Below are the code and all the weights of a small trained network. Each question names an input and a class and asks about switching units off, where a switched-off unit gives its printed mean instead of its output.

import numpy as np


def w(rows, s, z=0):
    codes = np.array(rows[::2]) - 128.0
    scale = np.full(codes.shape[1], s)
    scale[-1] = z or s
    return codes * scale


def f(y):
    return y / 2 * (1 + np.tanh(0.7978845608 * (y + 0.044715 * y**3)))


def log_softmax(a):
    a = a - a.max(-1, keepdims=True)
    return a - np.log(np.exp(a).sum(-1, keepdims=True))


def net(x, mask):
    res = np.array(x, float).reshape(1, 5) / 4 @ E
    y = f(res @ A[0][:, :-1].T + A[0][:, -1])
    res = res + np.where(mask, y, B[0][:, -1]) @ B[0][:, :-1]
    return log_softmax(res[-1] @ U[:, :-1].T + U[:, -1])


A, B = {}, {}
E = w([
[130,128,128,137,123,127,126,135,132,124,125],'x0',
[77,98,176,121,202,129,143,192,251,156,173],'x1',
[81,169,212,65,77,129,130,182,117,138,36],'x2',
[191,113,231,101,116,128,121,49,187,65,128],'x3',
[98,76,191,181,53,122,122,75,121,238,149],'x4',
],0.013)
A[0] = w([
[111,68,179,155,98,150,149,127,156,212,167,87],'neuron 1',
[191,132,211,101,98,121,138,65,187,78,159,75],'neuron 2',
[136,126,131,111,185,100,128,143,249,173,199,94],'neuron 3',
[70,149,64,148,166,151,134,199,73,181,119,58],'neuron 4',
[211,104,192,110,144,166,107,80,167,81,109,70],'neuron 5',
[55,109,197,106,172,149,149,199,177,133,111,121],'neuron 6',
[89,123,148,137,194,149,147,160,194,143,208,84],'neuron 7',
[142,121,123,126,111,138,154,139,134,129,130,122],'neuron 8',
[77,177,205,23,78,132,107,185,112,131,26,1],'neuron 9',
[202,74,57,188,198,134,108,73,129,114,240,56],'neuron 10',
[162,107,163,115,116,140,141,80,166,83,124,49],'neuron 11',
[165,140,91,62,183,140,159,174,142,42,130,70],'neuron 12',
[92,120,116,126,111,172,133,128,168,117,134,58],'neuron 13',
[107,114,124,130,127,139,132,129,153,124,125,60],'neuron 14',
[63,134,53,166,104,139,162,197,100,175,159,69],'neuron 15',
[145,113,81,164,131,126,122,98,152,106,189,26],'neuron 16',
[150,185,91,95,192,145,144,182,149,18,108,81],'neuron 17',
[157,159,128,111,81,126,134,112,90,125,97,84],'neuron 18',
[111,90,174,184,51,116,138,64,117,221,151,37],'neuron 19',
[187,160,101,141,67,144,103,64,2,93,109,101],'neuron 20',
],0.012,0.01)
B[0] = w([
[68,127,130,176,64,119,56,102,128,138,132,200],'neuron 1',
[142,148,118,72,210,35,108,188,53,163,165,216],'neuron 2',
[205,93,94,110,116,154,132,91,161,80,64,228],'neuron 3',
[147,135,142,59,212,45,113,159,85,142,167,209],'neuron 4',
[118,140,111,55,208,74,127,160,84,167,148,203],'neuron 5',
[208,89,58,126,96,133,166,90,158,70,92,222],'neuron 6',
[172,102,68,106,103,108,138,83,147,69,71,215],'neuron 7',
[142,130,146,149,134,105,132,116,149,153,110,127],'neuron 8',
[113,211,175,198,115,210,244,185,90,140,135,223],'neuron 9',
[117,215,169,192,93,194,251,187,108,164,120,254],'neuron 10',
[148,106,134,105,196,112,115,184,101,126,149,171],'neuron 11',
[63,89,152,161,48,115,58,87,156,169,186,219],'neuron 12',
[161,133,84,158,122,143,119,136,105,136,133,130],'neuron 13',
[137,119,129,119,123,138,130,155,161,117,144,126],'neuron 14',
[144,127,155,57,238,85,109,158,96,132,161,211],'neuron 15',
[110,154,182,139,105,145,169,163,97,121,108,171],'neuron 16',
[48,107,174,169,70,159,25,73,145,179,148,240],'neuron 17',
[177,101,95,145,106,114,144,121,172,91,138,165],'neuron 18',
[43,109,150,153,93,169,46,93,166,155,178,214],'neuron 19',
[213,61,53,101,109,124,122,66,210,42,42,234],'neuron 20',
],0.011,0.02)
U = w([
[168,93,89,120,85,143,141,88,143,69,73,176],'0',
[37,107,159,149,59,150,41,90,125,162,140,254],'1',
[116,122,139,85,205,87,123,145,76,150,143,74],'2',
[100,160,166,164,82,189,252,144,97,140,114,16],'3',
],0.012,0.00072)

Each question gives the input, the list of numbers given to net, and the class t.
The units are the neurons (one row each of A and B). Each row of codes is followed by its name. A weight is (code - 128) times the scale printed after its matrix; where a second scale follows, it is the last column's (A, B and U).
mask holds one flag per neuron, in row order. A switched-off neuron (its flag False) gives its mean, the last column of its row in B, instead of its output. The means were averaged over made-up inputs and are rounded, as every weight is.
A unit's drop is (log p(t) with every unit on - log p(t) with that unit switched off) / (log p(t) with every unit on - log p(t) with every unit switched off).
The circuit of an input: a set's keep is (log p(t) with only the set's units on - log p(t) with every unit switched off) / (log p(t) with every unit on - log p(t) with every unit switched off). Starting from the 12 units with the biggest drops (on a tie, the unit counted first), units are removed one at a time, each time the one whose removal leaves the highest keep (on an exact tie, the one counted first), for as long as the keep stays at least 0.8.
units of the circuit, in order: the units of the circuit, biggest drop first
most important unit: the unit with the biggest drop
top k neurons: the k neurons with the biggest drops, biggest first
drop when u is switched off: that unit's drop, to one decimal
input [2,-2,-6,-2,-6], class 1: units of the circuit, in order	[neuron 17]
input [5,-6,-7,-5,-1], class 3: top 2 neurons	[neuron 10; neuron 3]
input [-1,-7,8,-1,-8], class 1: top 3 neurons	[neuron 17; neuron 12; neuron 10]
input [2,7,-3,2,-8], class 1: top 3 neurons	[neuron 17; neuron 12; neuron 20]
input [6,8,-8,-6,-3], class 0: top 2 neurons	[neuron 7; neuron 3]
input [-5,6,-7,-6,-7], class 1: top 3 neurons	[neuron 17; neuron 12; neuron 9]
input [7,-6,2,-7,5], class 2: top 2 neurons	[neuron 15; neuron 4]
input [7,2,-1,-8,7], class 2: top 3 neurons	[neuron 15; neuron 4; neuron 17]
input [-3,3,-8,8,3], class 2: top 3 neurons	[neuron 2; neuron 5; neuron 9]
input [-1,7,2,-7,-1], class 0: top 4 neurons	[neuron 6; neuron 7; neuron 3; neuron 2]
input [-6,-2,-1,3,-2], class 2: top 3 neurons	[neuron 6; neuron 3; neuron 7]
input [3,5,0,-3,5], class 0: top 2 neurons	[neuron 17; neuron 6]
input [-6,1,-8,-8,7], class 2: top 4 neurons	[neuron 15; neuron 4; neuron 9; neuron 17]
input [-5,1,6,6,-1], class 2: most important unit	neuron 2
input [8,4,2,5,-7], class 1: drop when neuron 12 is switched off	0.1
input [6,1,-6,-5,-3], class 3: drop when neuron 2 is switched off	0.5
input [-3,-2,6,-7,-8], class 1: drop when neuron 12 is switched off	0.6
